Here is a tiny trained network, its code and every weight. The questions are about switching its units off for an input and a target symbol, where a switched-off unit gives its printed mean instead of its output.

import numpy as np


def w(rows, s, z=0):
    codes = np.array(rows[::2]) - 128.0
    scale = np.full(codes.shape[1], s)
    scale[-1] = z or s
    return codes * scale


def norm(h):
    return h / np.sqrt((h * h).mean(-1, keepdims=True) + 1e-5)


def f(y):
    return y / 2 * (1 + np.tanh(0.7978845608 * (y + 0.044715 * y**3)))


def softmax(a):
    e = np.exp(a - a.max(-1, keepdims=True))
    return e / e.sum(-1, keepdims=True)


def log_softmax(a):
    a = a - a.max(-1, keepdims=True)
    return a - np.log(np.exp(a).sum(-1, keepdims=True))


def net(x, mask):
    ids = ['δεζθλτφψ'.index(c) for c in x.split()]
    T = len(ids)
    res = E[ids] + P[:T]
    r = norm(res)
    for j in range(2):
        rows = slice(4 * j, 4 * j + 4)
        q, k, v = (r @ M[0][rows].T for M in (Q, K, V))
        z = softmax(np.where(np.tri(T) > 0, q @ k.T / 4**0.5, -1e9)) @ v
        o = O[0][rows]
        res = res + np.where(mask[j], z, o[:, -1]) @ o[:, :-1]
    y = f(norm(res) @ A[0][:, :-1].T + A[0][:, -1])
    res = res + np.where(mask[2:6], y, B[0][:, -1]) @ B[0][:, :-1]
    return log_softmax(norm(res)[-1] @ U[:, :-1].T + U[:, -1])


Q, K, V, O, A, B = {}, {}, {}, {}, {}, {}
E = w([
[91,132,214,169],'δ',
[240,101,186,189],'ε',
[217,108,110,131],'ζ',
[74,38,103,246],'θ',
[69,144,144,63],'λ',
[112,104,210,116],'τ',
[169,158,212,148],'φ',
[115,126,112,157],'ψ',
],0.011)
P = w([
[55,100,11,98],'0',
[204,79,104,129],'1',
[105,156,188,188],'2',
[242,46,20,245],'3',
[168,140,118,119],'4',
[106,160,255,159],'5',
],0.0085)
Q[0] = w([
[161,88,107,155],'head 1',
[158,246,222,103],'head 1',
[157,204,159,186],'head 1',
[135,92,36,153],'head 1',
[143,74,152,98],'head 2',
[17,219,80,136],'head 2',
[208,126,152,156],'head 2',
[62,180,169,53],'head 2',
],0.011)
K[0] = w([
[179,94,64,66],'head 1',
[120,91,246,180],'head 1',
[163,54,215,148],'head 1',
[170,192,146,61],'head 1',
[148,112,173,90],'head 2',
[98,142,81,179],'head 2',
[170,159,128,71],'head 2',
[57,233,118,96],'head 2',
],0.012)
V[0] = w([
[145,90,117,211],'head 1',
[59,149,39,198],'head 1',
[120,154,204,229],'head 1',
[106,59,185,136],'head 1',
[149,184,109,217],'head 2',
[83,154,114,244],'head 2',
[53,117,191,67],'head 2',
[75,51,213,221],'head 2',
],0.011)
O[0] = w([
[94,140,95,195,232],'head 1',
[134,81,167,199,152],'head 1',
[162,67,76,185,195],'head 1',
[182,177,116,134,190],'head 1',
[198,1,161,69,151],'head 2',
[164,21,245,127,149],'head 2',
[151,204,168,233,56],'head 2',
[110,114,246,171,253],'head 2',
],0.0089,0.0057)
A[0] = w([
[53,101,133,136,1],'neuron 1',
[80,170,77,131,31],'neuron 2',
[246,132,130,97,112],'neuron 3',
[47,181,101,50,93],'neuron 4',
],0.012,0.0064)
B[0] = w([
[63,72,146,123,88],'neuron 1',
[217,9,103,156,123],'neuron 2',
[155,168,186,139,254],'neuron 3',
[218,134,172,115,167],'neuron 4',
],0.013,0.0024)
U = w([
[159,131,189,214,3],'δ',
[183,183,201,182,158],'ε',
[164,166,21,31,108],'ζ',
[65,71,187,167,139],'θ',
[182,152,139,204,245],'λ',
[70,254,158,231,144],'τ',
[222,240,187,87,55],'φ',
[143,54,82,79,102],'ψ',
],0.0099,0.0041)

Each question gives the input, a string of symbols that net reads in full, and the target symbol t.
The units are the heads (4 rows each of Q, K, V and O) and the neurons (one row each of A and B). Each row of codes is followed by its name. A weight is (code - 128) times the scale printed after its matrix; where a second scale follows, it is the last column's (O, A, B and U).
mask holds one flag per unit, heads first, then neurons. A switched-off unit (its flag False) gives its mean, the last column of its rows in O or B, instead of its output. The means were averaged over made-up inputs and are rounded, as every weight is.
A unit's drop is (log p(t) with every unit on - log p(t) with that unit switched off) / (log p(t) with every unit on - log p(t) with every unit switched off).
The circuit of an input: a set's keep is (log p(t) with only the set's units on - log p(t) with every unit switched off) / (log p(t) with every unit on - log p(t) with every unit switched off). Starting from all 6 units, units are removed one at a time, each time the one whose removal leaves the highest keep (on an exact tie, the one counted first), for as long as the keep stays at least 0.8.
circuit, biggest first: the units of the circuit, biggest drop first
top k neurons: the k neurons with the biggest drops, biggest first
heads that matter: for each layer, one digit per head in row order, 1 if its drop is at least 0.15 and else 0, layers parted by /
drop when u is switched off: that unit's drop, to one decimal
input ψ ψ δ τ, target θ: circuit, biggest first : head 1; head 2
input ε λ δ λ, target φ: heads that matter : 10
input δ ζ θ φ, target ζ: circuit, biggest first : head 2
input τ ε ζ τ, target ψ: heads that matter : 01
input ε λ ε δ, target φ: heads that matter : 10
input φ ψ ε ψ λ, target λ: heads that matter : 11
input ε ε ε ζ, target ψ: heads that matter : 11
input ψ θ τ φ ψ, target θ: heads that matter : 10
input θ τ λ λ φ, target φ: heads that matter : 10
input ζ τ τ φ, target τ: heads that matter : 01
input ε λ φ φ, target φ: heads that matter : 11
input θ ε τ φ λ, target λ: heads that matter : 01
input φ λ λ ψ, target φ: heads that matter : 10
input φ τ λ θ, target τ: top neuron : neuron 2
input τ λ τ ζ, target φ: top 2 neurons : neuron 3; neuron 4
input τ τ ε ψ, target τ: drop when head 2 is switched off : 0.8
input ε ζ ε λ, target ζ: drop when head 2 is switched off : 1.1
input δ ε ε τ, target ψ: drop when head 2 is switched off : 1.0
